Here is a tiny trained network, its code and every weight. The questions are about switching its units off for an input and a target symbol, where a switched-off unit gives its printed mean instead of its output.

import numpy as np


def w(rows, s, z=0):
    codes = np.array(rows[::2]) - 128.0
    scale = np.full(codes.shape[1], s)
    scale[-1] = z or s
    return codes * scale


def norm(h):
    return h / np.sqrt((h * h).mean(-1, keepdims=True) + 1e-5)


def f(y):
    return np.maximum(y, 0)


def softmax(a):
    e = np.exp(a - a.max(-1, keepdims=True))
    return e / e.sum(-1, keepdims=True)


def log_softmax(a):
    a = a - a.max(-1, keepdims=True)
    return a - np.log(np.exp(a).sum(-1, keepdims=True))


def net(x, mask):
    ids = ['Ξαβεζηθλμσψ'.index(c) for c in x.split()]
    T = len(ids)
    res = E[ids] + P[:T]
    q, k, v = (norm(res) @ M[0].T for M in (Q, K, V))
    z = softmax(np.where(np.tri(T) > 0, q @ k.T / 2**0.5, -1e9)) @ v
    res = res + np.where(mask[0], z, O[0][:, -1]) @ O[0][:, :-1]
    y = f(norm(res) @ A[0][:, :-1].T + A[0][:, -1])
    res = res + np.where(mask[1:13], y, B[0][:, -1]) @ B[0][:, :-1]
    return log_softmax(norm(res)[-1] @ U[:, :-1].T + U[:, -1])


Q, K, V, O, A, B = {}, {}, {}, {}, {}, {}
E = w([
[136,180,142,81,41,174],'Ξ',
[215,142,65,135,62,91],'α',
[134,125,196,135,160,113],'β',
[122,167,99,52,93,142],'ε',
[118,88,162,86,217,61],'ζ',
[125,135,206,134,139,125],'η',
[121,116,159,71,173,95],'θ',
[163,220,194,117,103,118],'λ',
[141,206,129,57,55,147],'μ',
[110,160,227,3,177,136],'σ',
[154,72,133,66,214,188],'ψ',
],0.017)
P = w([
[173,34,129,255,200,158],'0',
[239,146,114,106,24,52],'1',
[89,193,119,105,198,175],'2',
[183,95,170,60,59,105],'3',
[107,224,70,103,178,187],'4',
[191,97,166,59,52,111],'5',
[98,234,90,100,157,183],'6',
[182,75,158,66,75,78],'7',
[141,209,42,139,202,142],'8',
[172,71,193,57,93,27],'9',
[74,173,95,132,152,184],'10',
],0.0091)
Q[0] = w([
[235,100,200,30,128,144],'head 0',
[2,200,26,214,190,223],'head 0',
],0.0067)
K[0] = w([
[230,66,147,191,153,254],'head 0',
[64,136,115,15,166,21],'head 0',
],0.0084)
V[0] = w([
[125,147,237,183,67,54],'head 0',
[108,9,141,255,173,99],'head 0',
],0.0069)
O[0] = w([
[254,48,146,93,133,138,3],'head 0',
[78,50,115,179,53,187,122],'head 0',
],0.008,0.0046)
A[0] = w([
[141,140,216,203,203,181,189],'neuron 0',
[118,201,142,211,34,66,163],'neuron 1',
[234,136,213,52,118,151,165],'neuron 2',
[146,61,118,4,139,50,173],'neuron 3',
[149,198,119,156,66,206,163],'neuron 4',
[160,101,97,194,231,178,158],'neuron 5',
[181,147,191,84,13,140,166],'neuron 6',
[37,59,135,108,94,219,184],'neuron 7',
[157,254,93,188,227,139,55],'neuron 8',
[95,73,220,218,247,136,99],'neuron 9',
[174,137,14,117,118,162,251],'neuron 10',
[188,137,116,165,60,145,146],'neuron 11',
],0.0077,0.0032)
B[0] = w([
[174,255,76,97,95,195,211],'neuron 0',
[69,120,199,71,180,153,196],'neuron 1',
[103,76,69,120,78,53,254],'neuron 2',
[159,170,149,189,57,153,229],'neuron 3',
[166,119,100,164,189,55,200],'neuron 4',
[152,170,182,101,138,101,200],'neuron 5',
[168,64,102,175,171,153,236],'neuron 6',
[95,171,140,186,121,61,243],'neuron 7',
[43,103,72,97,92,157,244],'neuron 8',
[123,129,74,54,123,154,203],'neuron 9',
[63,157,195,125,191,156,210],'neuron 10',
[94,139,154,140,95,126,162],'neuron 11',
],0.0082,0.0058)
U = w([
[177,121,88,135,130,96,146],'Ξ',
[177,85,102,110,125,137,175],'α',
[157,145,127,145,104,170,161],'β',
[25,123,163,156,97,107,78],'ε',
[103,49,61,129,115,139,255],'ζ',
[146,135,114,131,79,179,76],'η',
[92,81,88,97,92,136,73],'θ',
[247,201,128,115,144,93,116],'λ',
[107,135,17,71,103,73,48],'μ',
[129,155,134,69,80,124,30],'σ',
[90,189,126,87,177,197,186],'ψ',
],0.011,0.0028)

Each question gives the input, a string of symbols that net reads in full, and the target symbol t.
The units are the heads (2 rows each of Q, K, V and O) and the neurons (one row each of A and B). Each row of codes is followed by its name. A weight is (code - 128) times the scale printed after its matrix; where a second scale follows, it is the last column's (O, A, B and U).
mask holds one flag per unit, heads first, then neurons. A switched-off unit (its flag False) gives its mean, the last column of its rows in O or B, instead of its output. The means were averaged over made-up inputs and are rounded, as every weight is.
A unit's drop is (log p(t) with every unit on - log p(t) with that unit switched off) / (log p(t) with every unit on - log p(t) with every unit switched off).
The circuit of an input: a set's keep is (log p(t) with only the set's units on - log p(t) with every unit switched off) / (log p(t) with every unit on - log p(t) with every unit switched off). Starting from the 12 units with the biggest drops (on a tie, the unit counted first), units are removed one at a time, each time the one whose removal leaves the highest keep (on an exact tie, the one counted first), for as long as the keep stays at least 0.8.
circuit, biggest first: the units of the circuit, biggest drop first
unit that matters most: the unit with the biggest drop
k most important neurons: the k neurons with the biggest drops, biggest first
drop of u: that unit's drop, to one decimal
input η β β ψ ψ β α, target ψ: circuit, biggest first	neuron 10; neuron 1
input μ β μ, target μ: 2 most important neurons	neuron 2; neuron 8
input μ σ σ α μ ε, target λ: 2 most important neurons	neuron 8; neuron 3
input μ ψ ε λ σ θ, target λ: 2 most important neurons	neuron 3; neuron 8
input ε ε ψ ψ ψ μ σ θ α ψ, target ψ: circuit, biggest first	head 0; neuron 2
input ε ψ θ α σ θ μ λ, target ψ: circuit, biggest first	head 0; neuron 1
input ψ β Ξ μ μ ψ ψ ζ, target ε: 2 most important neurons	neuron 2; neuron 3
input ε λ ψ μ, target ψ: circuit, biggest first	head 0; neuron 1; neuron 2
input β μ β α μ μ β μ, target ζ: circuit, biggest first	head 0; neuron 6
input μ ε ζ λ λ η, target λ: unit that matters most	head 0
input μ ψ ψ ψ α ζ, target λ: 2 most important neurons	neuron 3; neuron 8
input ψ μ μ θ, target ε: circuit, biggest first	head 0; neuron 7
input μ λ β ψ λ α ψ ψ, target λ: 2 most important neurons	neuron 3; neuron 8
input ψ λ Ξ ψ μ α, target ε: 3 most important neurons	neuron 1; neuron 10; neuron 11
input ψ Ξ β Ξ ψ Ξ, target ε: most important neuron	neuron 1
input μ ψ ψ ψ β μ, target λ: 2 most important neurons	neuron 8; neuron 6
input μ λ β ψ ψ Ξ α, target ψ: drop of neuron 10	0.9
input λ λ λ, target λ: drop of neuron 5	-0.1
input ψ ψ β μ σ λ, target ε: drop of neuron 1	0.3
input ψ λ μ β μ Ξ λ β λ μ, target ε: drop of neuron 1	0.2
